Below is a small trained network, with its code and all its weights. Each question gives an input and a class and asks what happens when units are switched off, that is, made to give their printed mean instead of their output.

import numpy as np


def w(rows, s, z=0):
    codes = np.array(rows[::2]) - 128.0
    scale = np.full(codes.shape[1], s)
    scale[-1] = z or s
    return codes * scale


def norm(h):
    return h / np.sqrt((h * h).mean(-1, keepdims=True) + 1e-5)


def f(y):
    return y / 2 * (1 + np.tanh(0.7978845608 * (y + 0.044715 * y**3)))


def log_softmax(a):
    a = a - a.max(-1, keepdims=True)
    return a - np.log(np.exp(a).sum(-1, keepdims=True))


def net(x, mask):
    res = np.array(x, float).reshape(1, 8) / 4 @ E
    u = 0
    for l in range(3):
        y = f(norm(res) @ A[l][:, :-1].T + A[l][:, -1])
        res = res + np.where(mask[u : u + 7], y, B[l][:, -1]) @ B[l][:, :-1]
        u += 7
    return log_softmax(norm(res)[-1] @ U[:, :-1].T + U[:, -1])


A, B = {}, {}
E = w([
[128,129,127,126,124,131,131],'x0',
[146,122,95,199,132,95,141],'x1',
[129,129,128,128,127,127,129],'x2',
[128,131,128,125,135,128,127],'x3',
[177,68,238,156,106,114,155],'x4',
[48,108,149,109,128,41,138],'x5',
[129,255,183,156,107,97,135],'x6',
[122,125,112,128,25,138,156],'x7',
],0.0091)
A[0] = w([
[70,160,56,136,124,149,68,110],'L0N0',
[177,113,72,223,139,55,163,100],'L0N1',
[251,150,93,103,122,148,119,129],'L0N2',
[96,123,77,247,144,128,137,10],'L0N3',
[134,127,159,102,254,113,38,255],'L0N4',
[62,119,138,115,136,69,155,95],'L0N5',
[115,202,156,147,140,144,181,55],'L0N6',
],0.0092,0.0038)
B[0] = w([
[153,137,139,124,127,122,251,193],'L0N0',
[98,130,192,4,39,190,105,182],'L0N1',
[11,97,170,220,134,182,127,184],'L0N2',
[107,134,162,49,150,171,145,148],'L0N3',
[116,124,108,129,2,145,167,254],'L0N4',
[45,110,104,238,76,219,97,158],'L0N5',
[210,68,49,139,67,131,72,153],'L0N6',
],0.0094,0.0064)
A[1] = w([
[45,109,131,146,161,37,66,3],'L1N0',
[94,117,171,95,193,132,196,113],'L1N1',
[113,138,161,117,133,216,97,173],'L1N2',
[150,113,112,177,32,129,183,89],'L1N3',
[152,254,172,169,145,65,50,92],'L1N4',
[122,32,87,70,199,129,60,90],'L1N5',
[108,110,133,166,46,168,204,168],'L1N6',
],0.0089,0.0036)
B[1] = w([
[77,133,148,169,100,131,128,125],'L1N0',
[157,144,105,138,96,80,94,129],'L1N1',
[69,150,118,87,96,70,78,168],'L1N2',
[133,122,85,140,242,129,47,201],'L1N3',
[182,12,2,131,71,91,107,143],'L1N4',
[188,76,71,133,98,99,80,138],'L1N5',
[130,129,136,82,174,70,109,255],'L1N6',
],0.0093,0.012)
A[2] = w([
[139,147,137,159,119,250,96,158],'L2N0',
[166,84,205,140,140,100,130,231],'L2N1',
[92,124,142,96,117,129,90,74],'L2N2',
[154,160,120,56,30,100,130,254],'L2N3',
[136,177,138,156,57,99,133,82],'L2N4',
[129,98,86,68,176,70,85,227],'L2N5',
[184,118,118,79,174,114,122,45],'L2N6',
],0.013,0.0025)
B[2] = w([
[30,81,174,159,87,3,144,141],'L2N0',
[80,235,1,71,142,172,198,176],'L2N1',
[101,171,197,152,169,154,104,167],'L2N2',
[175,52,232,109,177,184,152,197],'L2N3',
[129,20,30,94,112,154,69,135],'L2N4',
[220,195,174,209,120,99,106,248],'L2N5',
[93,159,119,196,149,126,80,148],'L2N6',
],0.0085,0.013)
U = w([
[130,149,134,129,121,110,137,246],'0',
[189,59,70,144,54,125,111,113],'1',
[16,122,127,145,66,83,135,99],'2',
[141,194,56,53,127,122,253,101],'3',
[140,136,195,49,128,139,109,74],'4',
[139,165,142,143,146,107,130,144],'5',
[134,159,147,143,156,111,118,128],'6',
[148,185,148,146,144,97,106,81],'7',
],0.015,0.013)

Each question gives the input, the list of numbers given to net, and the class t.
The units are the neurons (one row each of A and B). Each row of codes is followed by its name. A weight is (code - 128) times the scale printed after its matrix; where a second scale follows, it is the last column's (A, B and U).
mask holds one flag per neuron, layer by layer. A switched-off neuron (its flag False) gives its mean, the last column of its row in B, instead of its output. The means were averaged over made-up inputs and are rounded, as every weight is.
A unit's drop is (log p(t) with every unit on - log p(t) with that unit switched off) / (log p(t) with every unit on - log p(t) with every unit switched off).
The circuit of an input: a set's keep is (log p(t) with only the set's units on - log p(t) with every unit switched off) / (log p(t) with every unit on - log p(t) with every unit switched off). Starting from the 12 units with the biggest drops (on a tie, the unit counted first), units are removed one at a time, each time the one whose removal leaves the highest keep (on an exact tie, the one counted first), for as long as the keep stays at least 0.8.
circuit, biggest first: the units of the circuit, biggest drop first
unit that matters most: the unit with the biggest drop
top k neurons: the k neurons with the biggest drops, biggest first
top k neurons in layer l: the k neurons of layer l with the biggest drops, biggest first
input [0,6,1,-3,-7,-8,4,-5], class 2: unit that matters most => L0N2
input [-3,7,-7,5,1,-8,-2,-2], class 2: circuit, biggest first => (L0N2, L2N0)
input [-4,2,-2,-2,1,6,3,-2], class 2: top 4 neurons => (L0N5, L0N0, L2N5, L2N3)
input [1,1,5,-4,7,5,7,-2], class 1: top 2 neurons => (L1N4, L0N0)
input [2,-8,-7,2,-8,-2,7,-5], class 3: circuit, biggest first => (L0N0, L0N4)
input [-2,1,4,-8,1,6,0,8], class 5: circuit, biggest first => (L1N3, L2N5)
input [-2,4,-1,-4,6,-5,-1,7], class 7: circuit, biggest first => (L1N3, L0N4, L2N3)
input [-3,8,-3,1,1,-7,0,2], class 4: top 2 neurons => (L0N1, L1N2)
input [-3,-3,3,5,2,1,-3,-7], class 7: top 4 neurons => (L0N4, L1N3, L0N1, L2N5)
input [5,4,-5,6,-7,-5,5,-3], class 3: top 2 neurons in layer 0 => (L0N0, L0N5)
input [-4,-4,1,-4,7,7,-6,-4], class 2: circuit, biggest first => (L0N5, L2N3, L2N1)
input [3,4,-4,-7,-3,6,7,4], class 1: top 2 neurons => (L1N4, L2N4)
input [1,3,-7,-6,-8,-8,-5,6], class 2: top 2 neurons => (L0N2, L2N0)
input [0,-7,-5,4,2,2,7,5], class 1: top 2 neurons in layer 1 => (L1N4, L1N6)
input [7,-4,4,5,4,1,-2,8], class 7: unit that matters most => L0N1
input [-7,-7,-5,4,-6,8,-3,-6], class 2: top 3 neurons => (L0N5, L0N1, L2N1)
input [-5,7,-4,7,-2,-1,4,-2], class 4: top 2 neurons => (L0N1, L0N3)
input [-5,1,6,-4,8,-8,-5,-8], class 2: top 3 neurons in layer 2 => (L2N0, L2N5, L2N3)
input [-5,5,-4,-2,7,-6,5,4], class 3: circuit, biggest first => (L2N1, L2N5)
input [6,-7,6,0,-7,0,-2,-1], class 3: circuit, biggest first => (L0N0)
input [-7,8,-6,-2,6,1,1,4], class 4: circuit, biggest first => (L0N1, L2N3)
input [-3,8,-4,1,-6,-2,8,0], class 1: circuit, biggest first => (L1N4, L2N4)
input [8,7,-4,-4,8,7,5,1], class 3: top 3 neurons in layer 0 => (L0N2, L0N1, L0N4)
input [4,-3,0,6,-1,-7,4,5], class 2: top 3 neurons => (L0N2, L2N0, L2N5)
